Here is a tiny trained network, its code and every weight. The questions are about switching its units off for an input and a class, where a switched-off unit gives its printed mean instead of its output.

import numpy as np


def w(rows, s, z=0):
    codes = np.array(rows[::2]) - 128.0
    scale = np.full(codes.shape[1], s)
    scale[-1] = z or s
    return codes * scale


def f(y):
    return y / 2 * (1 + np.tanh(0.7978845608 * (y + 0.044715 * y**3)))


def log_softmax(a):
    a = a - a.max(-1, keepdims=True)
    return a - np.log(np.exp(a).sum(-1, keepdims=True))


def net(x, mask):
    res = np.array(x, float).reshape(1, 5) / 4 @ E
    y = f(res @ A[0][:, :-1].T + A[0][:, -1])
    res = res + np.where(mask, y, B[0][:, -1]) @ B[0][:, :-1]
    return log_softmax(res[-1] @ U[:, :-1].T + U[:, -1])


A, B = {}, {}
E = w([
[126,125,131,126],'x0',
[73,85,213,87],'x1',
[128,128,129,125],'x2',
[48,58,78,136],'x3',
[123,135,179,247],'x4',
],0.013)
A[0] = w([
[178,183,220,133,33],'n1',
[174,108,83,70,231],'n2',
[22,73,140,110,201],'n3',
[238,166,182,62,100],'n4',
[198,76,114,41,3],'n5',
[161,172,183,100,178],'n6',
[53,113,254,59,188],'n7',
],0.0095,0.0036)
B[0] = w([
[159,37,82,117,187],'n1',
[175,135,105,185,191],'n2',
[120,111,85,194,227],'n3',
[96,74,34,159,202],'n4',
[208,58,248,157,167],'n5',
[94,123,82,123,178],'n6',
[149,204,96,159,253],'n7',
],0.012,0.011)
U = w([
[103,132,111,131,255],'0',
[38,53,58,108,52],'1',
[166,79,226,181,170],'2',
[100,165,98,106,248],'3',
[131,243,75,127,114],'4',
[81,198,157,64,103],'5',
[75,115,209,50,35],'6',
[83,128,252,44,55],'7',
],0.011,0.0085)

Each question gives the input, the list of numbers given to net, and the class t.
The units are the neurons (one row each of A and B). Each row of codes is followed by its name. A weight is (code - 128) times the scale printed after its matrix; where a second scale follows, it is the last column's (A, B and U).
mask holds one flag per neuron, in row order. A switched-off neuron (its flag False) gives its mean, the last column of its row in B, instead of its output. The means were averaged over made-up inputs and are rounded, as every weight is.
A unit's drop is (log p(t) with every unit on - log p(t) with that unit switched off) / (log p(t) with every unit on - log p(t) with every unit switched off).
The circuit of an input: a set's keep is (log p(t) with only the set's units on - log p(t) with every unit switched off) / (log p(t) with every unit on - log p(t) with every unit switched off). Starting from all 7 units, units are removed one at a time, each time the one whose removal leaves the highest keep (on an exact tie, the one counted first), for as long as the keep stays at least 0.8.
units of the circuit, in order: the units of the circuit, biggest drop first
most important unit: the unit with the biggest drop
top k neurons: the k neurons with the biggest drops, biggest first
input [5,-5,6,-8,7], class 1: units of the circuit, in order => n1, n4, n6
input [1,-3,-1,-2,-4], class 2: units of the circuit, in order => n7, n5
input [-4,6,-3,-3,-8], class 2: top 2 neurons => n5, n2
input [-2,-8,-6,-8,5], class 1: top 2 neurons => n1, n4
input [-6,-8,-8,-3,5], class 3: units of the circuit, in order => n7, n2
input [4,-6,8,-4,5], class 3: units of the circuit, in order => n5, n7, n2
input [-8,6,-3,8,-1], class 0: top 2 neurons => n7, n4
input [2,7,-6,4,-6], class 4: top 2 neurons => n7, n1
input [2,4,7,2,5], class 3: units of the circuit, in order => n5, n7
input [5,1,0,4,-4], class 0: most important unit => n4
input [2,-1,-4,4,-7], class 2: units of the circuit, in order => n5, n4
input [-2,-4,-2,-8,-7], class 1: top 3 neurons => n4, n6, n7
input [-3,6,7,-7,4], class 1: units of the circuit, in order => n1, n4
input [-4,-3,-5,-5,-5], class 1: most important unit => n4
input [2,-6,4,-7,-2], class 1: units of the circuit, in order => n4, n7
input [-8,3,-6,-5,8], class 0: top 2 neurons => n5, n6
input [0,4,6,-4,3], class 3: units of the circuit, in order => n5, n2
input [2,1,-3,-2,-4], class 2: top 2 neurons => n5, n7
input [-1,8,-1,1,5], class 4: top 2 neurons => n7, n5
input [0,-6,-8,-7,1], class 3: most important unit => n3
input [0,6,0,-6,-5], class 1: top 3 neurons => n4, n6, n1
